Here is a tiny trained network, its code and every weight. The questions are about switching its units off for an input and a target symbol, where a switched-off unit gives its printed mean instead of its output.

import numpy as np


def w(rows, s, z=0):
    codes = np.array(rows[::2]) - 128.0
    scale = np.full(codes.shape[1], s)
    scale[-1] = z or s
    return codes * scale


def norm(h):
    return h / np.sqrt((h * h).mean(-1, keepdims=True) + 1e-5)


def f(y):
    return y / 2 * (1 + np.tanh(0.7978845608 * (y + 0.044715 * y**3)))


def softmax(a):
    e = np.exp(a - a.max(-1, keepdims=True))
    return e / e.sum(-1, keepdims=True)


def log_softmax(a):
    a = a - a.max(-1, keepdims=True)
    return a - np.log(np.exp(a).sum(-1, keepdims=True))


def net(x, mask):
    ids = ['ΓΘΣΨΩβδεζημξπτφ'.index(c) for c in x.split()]
    T = len(ids)
    res = E[ids] + P[:T]
    u = 0
    for l in range(2):
        r = norm(res)
        for j in range(2):
            rows = slice(4 * j, 4 * j + 4)
            q, k, v = (r @ M[l][rows].T for M in (Q, K, V))
            z = softmax(np.where(np.tri(T) > 0, q @ k.T / 4**0.5, -1e9)) @ v
            o = O[l][rows]
            res = res + np.where(mask[u + j], z, o[:, -1]) @ o[:, :-1]
        u += 2
        y = f(norm(res) @ A[l][:, :-1].T + A[l][:, -1])
        res = res + np.where(mask[u : u + 12], y, B[l][:, -1]) @ B[l][:, :-1]
        u += 12
    return log_softmax(norm(res)[-1] @ U[:, :-1].T + U[:, -1])


Q, K, V, O, A, B = {}, {}, {}, {}, {}, {}
E = w([
[115,127,171,79,82],'Γ',
[116,114,142,143,91],'Θ',
[96,133,132,38,167],'Σ',
[123,124,138,149,60],'Ψ',
[110,151,166,114,58],'Ω',
[252,227,70,158,69],'β',
[126,130,145,206,92],'δ',
[94,173,39,81,155],'ε',
[111,163,101,141,51],'ζ',
[109,143,32,118,115],'η',
[83,186,137,178,139],'μ',
[124,167,187,109,196],'ξ',
[134,175,184,174,146],'π',
[145,175,111,45,209],'τ',
[174,153,178,170,123],'φ',
],0.021)
P = w([
[114,31,104,231,122],'0',
[98,136,140,129,2],'1',
[122,160,132,140,16],'2',
[155,179,130,137,19],'3',
[189,192,115,158,30],'4',
[212,212,111,160,39],'5',
[246,227,106,154,30],'6',
],0.0092)
Q[0] = w([
[117,240,126,131,88],'0.h0',
[5,99,113,159,148],'0.h0',
[45,53,122,124,114],'0.h0',
[152,166,92,108,96],'0.h0',
[147,87,202,141,175],'0.h1',
[113,50,139,119,186],'0.h1',
[146,3,120,154,124],'0.h1',
[61,119,108,174,174],'0.h1',
],0.019)
K[0] = w([
[222,249,157,154,175],'0.h0',
[92,60,178,122,164],'0.h0',
[79,78,133,152,176],'0.h0',
[154,199,121,137,125],'0.h0',
[92,47,127,90,100],'0.h1',
[22,18,175,105,111],'0.h1',
[35,102,130,136,151],'0.h1',
[86,93,182,104,169],'0.h1',
],0.019)
V[0] = w([
[223,83,250,84,142],'0.h0',
[174,198,128,153,178],'0.h0',
[48,238,210,156,160],'0.h0',
[74,193,101,185,130],'0.h0',
[75,226,202,205,205],'0.h1',
[235,79,248,184,77],'0.h1',
[126,113,189,46,155],'0.h1',
[239,161,126,69,121],'0.h1',
],0.023)
O[0] = w([
[91,90,166,183,248,50],'0.h0',
[113,190,197,149,124,182],'0.h0',
[70,133,168,156,10,253],'0.h0',
[170,154,151,113,24,238],'0.h0',
[163,204,231,143,52,212],'0.h1',
[171,2,194,92,152,175],'0.h1',
[81,145,177,53,176,22],'0.h1',
[130,107,92,5,126,123],'0.h1',
],0.021,0.019)
A[0] = w([
[223,115,250,126,111,88],'0.n0',
[97,141,114,162,122,143],'0.n1',
[61,212,114,94,178,12],'0.n2',
[88,162,169,52,74,147],'0.n3',
[200,198,75,119,165,6],'0.n4',
[225,166,188,146,123,40],'0.n5',
[25,168,178,163,144,56],'0.n6',
[255,178,191,80,196,244],'0.n7',
[53,43,174,49,101,197],'0.n8',
[92,57,115,55,100,53],'0.n9',
[64,137,210,98,145,243],'0.n10',
[94,118,175,199,70,110],'0.n11',
],0.02,0.0025)
B[0] = w([
[65,75,52,164,99,248],'0.n0',
[124,134,165,109,115,138],'0.n1',
[245,156,155,117,103,145],'0.n2',
[186,184,160,195,87,213],'0.n3',
[68,116,75,67,183,141],'0.n4',
[89,108,74,118,128,193],'0.n5',
[68,138,171,162,166,149],'0.n6',
[136,95,221,56,49,156],'0.n7',
[167,93,83,252,133,182],'0.n8',
[162,123,114,188,57,162],'0.n9',
[174,135,170,141,219,162],'0.n10',
[68,185,107,37,129,234],'0.n11',
],0.03,0.017)
Q[1] = w([
[130,196,84,121,112],'1.h0',
[29,112,241,88,214],'1.h0',
[137,49,220,202,82],'1.h0',
[98,230,220,142,99],'1.h0',
[137,222,96,54,186],'1.h1',
[119,168,186,204,98],'1.h1',
[177,181,6,64,84],'1.h1',
[62,133,183,44,31],'1.h1',
],0.018)
K[1] = w([
[163,199,134,133,133],'1.h0',
[37,123,136,202,226],'1.h0',
[105,61,216,60,117],'1.h0',
[158,202,251,113,174],'1.h0',
[85,221,144,191,200],'1.h1',
[157,114,206,152,71],'1.h1',
[166,199,36,35,97],'1.h1',
[142,171,242,36,135],'1.h1',
],0.019)
V[1] = w([
[91,129,136,149,130],'1.h0',
[6,134,143,185,147],'1.h0',
[163,124,89,35,78],'1.h0',
[23,131,134,153,123],'1.h0',
[202,52,169,97,116],'1.h1',
[97,190,89,123,95],'1.h1',
[143,126,116,82,89],'1.h1',
[66,108,122,102,193],'1.h1',
],0.026)
O[1] = w([
[90,137,115,152,99,127],'1.h0',
[7,173,89,228,59,100],'1.h0',
[147,28,72,30,167,179],'1.h0',
[31,133,82,183,74,129],'1.h0',
[209,33,219,140,78,134],'1.h1',
[94,153,70,48,177,184],'1.h1',
[144,70,128,67,145,175],'1.h1',
[79,161,98,249,133,3],'1.h1',
],0.017,0.02)
A[1] = w([
[183,124,118,154,164,121],'1.n0',
[208,94,168,208,129,131],'1.n1',
[91,155,139,169,118,82],'1.n2',
[85,186,93,166,89,145],'1.n3',
[77,80,45,91,158,108],'1.n4',
[9,175,234,91,131,55],'1.n5',
[82,131,255,163,148,209],'1.n6',
[119,196,124,160,227,30],'1.n7',
[13,185,193,177,229,17],'1.n8',
[131,199,248,69,200,1],'1.n9',
[124,130,166,134,137,23],'1.n10',
[64,124,187,198,113,132],'1.n11',
],0.026,0.0046)
B[1] = w([
[126,132,118,80,171,154],'1.n0',
[133,225,128,133,106,210],'1.n1',
[133,107,95,111,173,165],'1.n2',
[192,90,167,76,83,254],'1.n3',
[113,118,127,197,221,166],'1.n4',
[97,69,57,82,255,199],'1.n5',
[99,157,211,90,146,176],'1.n6',
[208,115,186,77,72,141],'1.n7',
[73,229,103,239,78,152],'1.n8',
[160,211,225,65,163,158],'1.n9',
[119,128,116,147,100,122],'1.n10',
[122,93,123,70,187,200],'1.n11',
],0.048,0.014)
U = w([
[181,75,108,81,161,95],'Γ',
[85,62,97,197,108,191],'Θ',
[125,225,110,191,136,184],'Σ',
[166,165,113,230,96,177],'Ψ',
[18,195,145,159,149,254],'Ω',
[21,105,173,42,151,18],'β',
[121,136,141,137,139,76],'δ',
[130,153,151,200,191,243],'ε',
[140,228,195,81,186,142],'ζ',
[120,207,58,97,145,74],'η',
[102,119,250,179,98,112],'μ',
[109,174,120,91,16,107],'ξ',
[106,164,31,114,194,167],'π',
[162,173,135,171,136,127],'τ',
[220,120,135,159,122,65],'φ',
],0.015,0.0051)

Each question gives the input, a string of symbols that net reads in full, and the target symbol t.
The units are the heads (4 rows each of Q, K, V and O) and the neurons (one row each of A and B). Each row of codes is followed by its name. A weight is (code - 128) times the scale printed after its matrix; where a second scale follows, it is the last column's (O, A, B and U).
mask holds one flag per unit, layer by layer, with each layer's heads first. A switched-off unit (its flag False) gives its mean, the last column of its rows in O or B, instead of its output. The means were averaged over made-up inputs and are rounded, as every weight is.
A unit's drop is (log p(t) with every unit on - log p(t) with that unit switched off) / (log p(t) with every unit on - log p(t) with every unit switched off).
The circuit of an input: a set's keep is (log p(t) with only the set's units on - log p(t) with every unit switched off) / (log p(t) with every unit on - log p(t) with every unit switched off). Starting from the 12 units with the biggest drops (on a tie, the unit counted first), units are removed one at a time, each time the one whose removal leaves the highest keep (on an exact tie, the one counted first), for as long as the keep stays at least 0.8.
units of the circuit, in order: the units of the circuit, biggest drop first
unit that matters most: the unit with the biggest drop
top k neurons: the k neurons with the biggest drops, biggest first
top k neurons in layer l: the k neurons of layer l with the biggest drops, biggest first
heads that matter: for each layer, one digit per head in row order, 1 if its drop is at least 0.15 and else 0, layers parted by /
input Γ δ ε Σ, target η: units of the circuit, in order -> 0.h1, 1.h1
input ξ Ω μ τ Ψ β η, target Γ: heads that matter -> 11 / 10
input Ω η Σ δ δ Ω, target Θ: top neuron in layer 0 -> 0.n0
input ζ μ μ μ φ Γ μ, target μ: units of the circuit, in order -> 0.h1, 0.h0, 1.h1
input Γ ξ π δ δ, target β: top 3 neurons in layer 1 -> 1.n11, 1.n5, 1.n6
input Γ Γ τ Ω Ω, target ζ: heads that matter -> 01 / 00
input ζ Θ Ψ τ τ δ δ, target ζ: heads that matter -> 11 / 00
input Γ η ε η, target π: heads that matter -> 01 / 00
input τ μ ξ, target ζ: top 3 neurons in layer 0 -> 0.n0, 0.n2, 0.n3
input η Ω Σ, target π: units of the circuit, in order -> 0.h1, 0.h0
input Θ π Θ, target β: units of the circuit, in order -> 0.h0, 1.n5, 0.n11
input Γ δ η Θ Γ, target π: units of the circuit, in order -> 0.h1, 0.h0
input Γ ε β Θ μ, target Γ: heads that matter -> 10 / 10
input Ω ζ Σ, target Γ: heads that matter -> 10 / 10
input Ψ Ω Ψ, target Ψ: heads that matter -> 11 / 01
input β Θ μ, target Γ: units of the circuit, in order -> 0.h1
input δ μ δ μ ξ, target Ω: heads that matter -> 10 / 10
input Σ π τ μ Ψ ζ δ, target Γ: heads that matter -> 01 / 11
input π μ δ β Γ Σ, target Γ: heads that matter -> 11 / 10
input μ Θ μ μ Γ Ω τ, target ζ: units of the circuit, in order -> 0.h0
input δ Γ Γ, target Θ: heads that matter -> 01 / 00
input Σ π ε, target β: heads that matter -> 10 / 00
input Ω Σ μ τ ε Θ, target ζ: top 2 neurons -> 0.n2, 0.n0
input μ ζ τ δ η η, target π: heads that matter -> 00 / 00
input μ μ δ ξ δ Γ, target Ω: heads that matter -> 10 / 10
input μ Γ Ω η ξ Ω, target Ω: units of the circuit, in order -> 0.h0, 1.h0
input Γ η Γ, target π: unit that matters most -> 0.h1
input ξ Θ Ψ δ Ψ, target Θ: top 2 neurons in layer 0 -> 0.n3, 0.n0
